Below is a small trained network, with its code and all its weights. Each question gives an input and a target symbol and asks what happens when units are switched off, that is, made to give their printed mean instead of their output.

import numpy as np


def w(rows, s, z=0):
    codes = np.array(rows[::2]) - 128.0
    scale = np.full(codes.shape[1], s)
    scale[-1] = z or s
    return codes * scale


def f(y):
    return y / 2 * (1 + np.tanh(0.7978845608 * (y + 0.044715 * y**3)))


def softmax(a):
    e = np.exp(a - a.max(-1, keepdims=True))
    return e / e.sum(-1, keepdims=True)


def log_softmax(a):
    a = a - a.max(-1, keepdims=True)
    return a - np.log(np.exp(a).sum(-1, keepdims=True))


def net(x, mask):
    ids = ['ΠΦΨΩεθλμξτ'.index(c) for c in x.split()]
    T = len(ids)
    res = E[ids] + P[:T]
    u = 0
    for l in range(3):
        r = res
        for j in range(2):
            rows = slice(2 * j, 2 * j + 2)
            q, k, v = (r @ M[l][rows].T for M in (Q, K, V))
            z = softmax(np.where(np.tri(T) > 0, q @ k.T / 2**0.5, -1e9)) @ v
            o = O[l][rows]
            res = res + np.where(mask[u + j], z, o[:, -1]) @ o[:, :-1]
        u += 2
        y = f(res @ A[l][:, :-1].T + A[l][:, -1])
        res = res + np.where(mask[u : u + 4], y, B[l][:, -1]) @ B[l][:, :-1]
        u += 4
    return log_softmax(res[-1] @ U[:, :-1].T + U[:, -1])


Q, K, V, O, A, B = {}, {}, {}, {}, {}, {}
E = w([
[85,98,104],'Π',
[103,216,132],'Φ',
[57,103,113],'Ψ',
[72,88,94],'Ω',
[51,121,144],'ε',
[145,142,7],'θ',
[188,35,187],'λ',
[48,67,194],'μ',
[56,129,151],'ξ',
[64,112,131],'τ',
],0.016)
P = w([
[9,140,97],'0',
[71,138,106],'1',
[94,139,100],'2',
[107,140,110],'3',
[115,145,113],'4',
[119,150,119],'5',
[126,153,133],'6',
[128,154,135],'7',
[135,154,139],'8',
[136,153,144],'9',
[140,155,149],'10',
[142,158,161],'11',
[145,159,157],'12',
],0.011)
Q[0] = w([
[161,135,206],'L0H0',
[165,254,140],'L0H0',
[205,124,174],'L0H1',
[199,228,43],'L0H1',
],0.0076)
K[0] = w([
[152,145,197],'L0H0',
[152,255,78],'L0H0',
[190,159,94],'L0H1',
[154,176,57],'L0H1',
],0.008)
V[0] = w([
[37,186,226],'L0H0',
[116,16,162],'L0H0',
[122,44,253],'L0H1',
[177,183,196],'L0H1',
],0.0079)
O[0] = w([
[183,103,21,255],'L0H0',
[68,57,185,51],'L0H0',
[17,96,115,32],'L0H1',
[238,2,15,29],'L0H1',
],0.0047,0.0045)
A[0] = w([
[151,56,7,99],'L0N0',
[60,84,206,1],'L0N1',
[189,167,87,31],'L0N2',
[208,255,200,145],'L0N3',
],0.0089,0.003)
B[0] = w([
[5,254,150,138],'L0N0',
[203,82,84,170],'L0N1',
[165,52,140,174],'L0N2',
[122,94,18,254],'L0N3',
],0.0071,0.0072)
Q[1] = w([
[159,138,180],'L1H0',
[229,107,130],'L1H0',
[1,151,99],'L1H1',
[253,119,92],'L1H1',
],0.015)
K[1] = w([
[178,123,196],'L1H0',
[129,71,166],'L1H0',
[1,240,161],'L1H1',
[215,115,74],'L1H1',
],0.0096)
V[1] = w([
[108,174,164],'L1H0',
[155,87,175],'L1H0',
[7,68,51],'L1H1',
[144,152,127],'L1H1',
],0.011)
O[1] = w([
[38,80,115,118],'L1H0',
[120,85,2,37],'L1H0',
[96,111,244,248],'L1H1',
[199,128,234,130],'L1H1',
],0.0054,0.012)
A[1] = w([
[224,2,148,106],'L1N0',
[207,33,28,19],'L1N1',
[85,70,173,218],'L1N2',
[6,225,30,5],'L1N3',
],0.0071,0.0025)
B[1] = w([
[15,101,99,148],'L1N0',
[11,106,144,148],'L1N1',
[229,161,103,254],'L1N2',
[63,82,154,191],'L1N3',
],0.011,0.0045)
Q[2] = w([
[135,70,78],'L2H0',
[101,136,115],'L2H0',
[217,176,68],'L2H1',
[49,196,255],'L2H1',
],0.0068)
K[2] = w([
[253,34,92],'L2H0',
[47,206,181],'L2H0',
[164,78,64],'L2H1',
[135,229,161],'L2H1',
],0.0052)
V[2] = w([
[162,197,166],'L2H0',
[151,134,85],'L2H0',
[162,254,188],'L2H1',
[151,251,65],'L2H1',
],0.0082)
O[2] = w([
[201,65,181,186],'L2H0',
[2,127,156,77],'L2H0',
[137,180,150,254],'L2H1',
[93,89,104,145],'L2H1',
],0.0076,0.0065)
A[2] = w([
[103,83,140,245],'L2N0',
[172,129,215,108],'L2N1',
[86,174,212,11],'L2N2',
[140,9,168,2],'L2N3',
],0.013,0.00087)
B[2] = w([
[190,191,2,134],'L2N0',
[125,173,39,255],'L2N1',
[77,109,157,238],'L2N2',
[196,60,232,163],'L2N3',
],0.0084,0.0094)
U = w([
[37,196,208,198],'Π',
[182,247,56,238],'Φ',
[118,163,146,10],'Ψ',
[124,165,152,2],'Ω',
[123,168,156,5],'ε',
[118,166,150,17],'θ',
[89,114,131,152],'λ',
[157,120,210,120],'μ',
[128,146,162,71],'ξ',
[128,135,168,88],'τ',
],0.011,0.0047)

Each question gives the input, a string of symbols that net reads in full, and the target symbol t.
The units are the heads (2 rows each of Q, K, V and O) and the neurons (one row each of A and B). Each row of codes is followed by its name. A weight is (code - 128) times the scale printed after its matrix; where a second scale follows, it is the last column's (O, A, B and U).
mask holds one flag per unit, layer by layer, with each layer's heads first. A switched-off unit (its flag False) gives its mean, the last column of its rows in O or B, instead of its output. The means were averaged over made-up inputs and are rounded, as every weight is.
A unit's drop is (log p(t) with every unit on - log p(t) with that unit switched off) / (log p(t) with every unit on - log p(t) with every unit switched off).
The circuit of an input: a set's keep is (log p(t) with only the set's units on - log p(t) with every unit switched off) / (log p(t) with every unit on - log p(t) with every unit switched off). Starting from the 12 units with the biggest drops (on a tie, the unit counted first), units are removed one at a time, each time the one whose removal leaves the highest keep (on an exact tie, the one counted first), for as long as the keep stays at least 0.8.
units of the circuit, in order: the units of the circuit, biggest drop first
most important unit: the unit with the biggest drop
top k neurons: the k neurons with the biggest drops, biggest first
k most important neurons of layer l: the k neurons of layer l with the biggest drops, biggest first
heads that matter: for each layer, one digit per head in row order, 1 if its drop is at least 0.15 and else 0, layers parted by /
drop when u is switched off: that unit's drop, to one decimal
input Ψ μ ε λ Φ, target Π: units of the circuit, in order -> (L0H1 L1H1)
input Ψ Ψ λ θ Π λ Φ Φ μ μ μ ξ Ψ, target Φ: heads that matter -> 00 / 00 / 11
input Φ τ τ μ θ θ Φ Ψ Φ Φ Φ Φ τ, target Φ: units of the circuit, in order -> (L2N1 L1N3 L1N0)
input Ψ Φ ξ ξ Φ Φ θ τ ξ Φ ξ τ, target Φ: top 4 neurons -> (L2N1 L1N3 L1N0 L2N3)
input Φ Φ Ψ, target Π: heads that matter -> 10 / 00 / 00
input Π Φ Ω Π Π ε θ μ Φ Π Φ θ ε, target Φ: heads that matter -> 00 / 00 / 10
input μ Φ ε Φ Φ θ Φ Φ λ θ θ λ, target λ: most important unit -> L1H0
input Φ τ Φ Φ μ ξ Ω τ ε ξ, target Φ: 3 most important neurons of layer 1 -> (L1N3 L1N0 L1N2)
input Φ Φ τ Φ Φ ξ μ λ λ λ Π, target Π: heads that matter -> 01 / 11 / 10
input θ θ μ, target μ: top 3 neurons -> (L2N3 L0N1 L0N0)
input ξ Ψ Φ τ ε Φ λ, target λ: units of the circuit, in order -> (L1H0 L1N0)
input ε θ θ Φ, target Π: units of the circuit, in order -> (L1N2 L2N2)
input Φ μ Ψ μ, target μ: units of the circuit, in order -> (L2N3 L0H0)
input μ θ Π, target Π: most important unit -> L2N2
input Φ Π Φ Φ τ θ, target Π: top 2 neurons -> (L0N0 L1N2)
input μ ξ Π μ θ Ω ε Φ Φ Ω Π τ ξ, target Φ: top 2 neurons -> (L2N1 L1N2)
input Φ μ Φ Φ Φ Ψ, target Π: 2 most important neurons of layer 0 -> (L0N0 L0N2)
input ε μ Φ Φ ε Ω, target Π: drop when L0N0 is switched off -> 0.6
input Ψ θ Π Ψ θ ξ θ ε Π, target Φ: drop when L1N3 is switched off -> 0.4
input μ Φ ε Φ λ Ω, target Π: drop when L0N3 is switched off -> 0.1
input Φ ε ε Ψ ξ Φ τ Φ τ Π Φ Ω Π, target Φ: most important neuron of layer 0 -> (L0N3)
input μ τ λ θ, target Π: drop when L2N1 is switched off -> 0.0
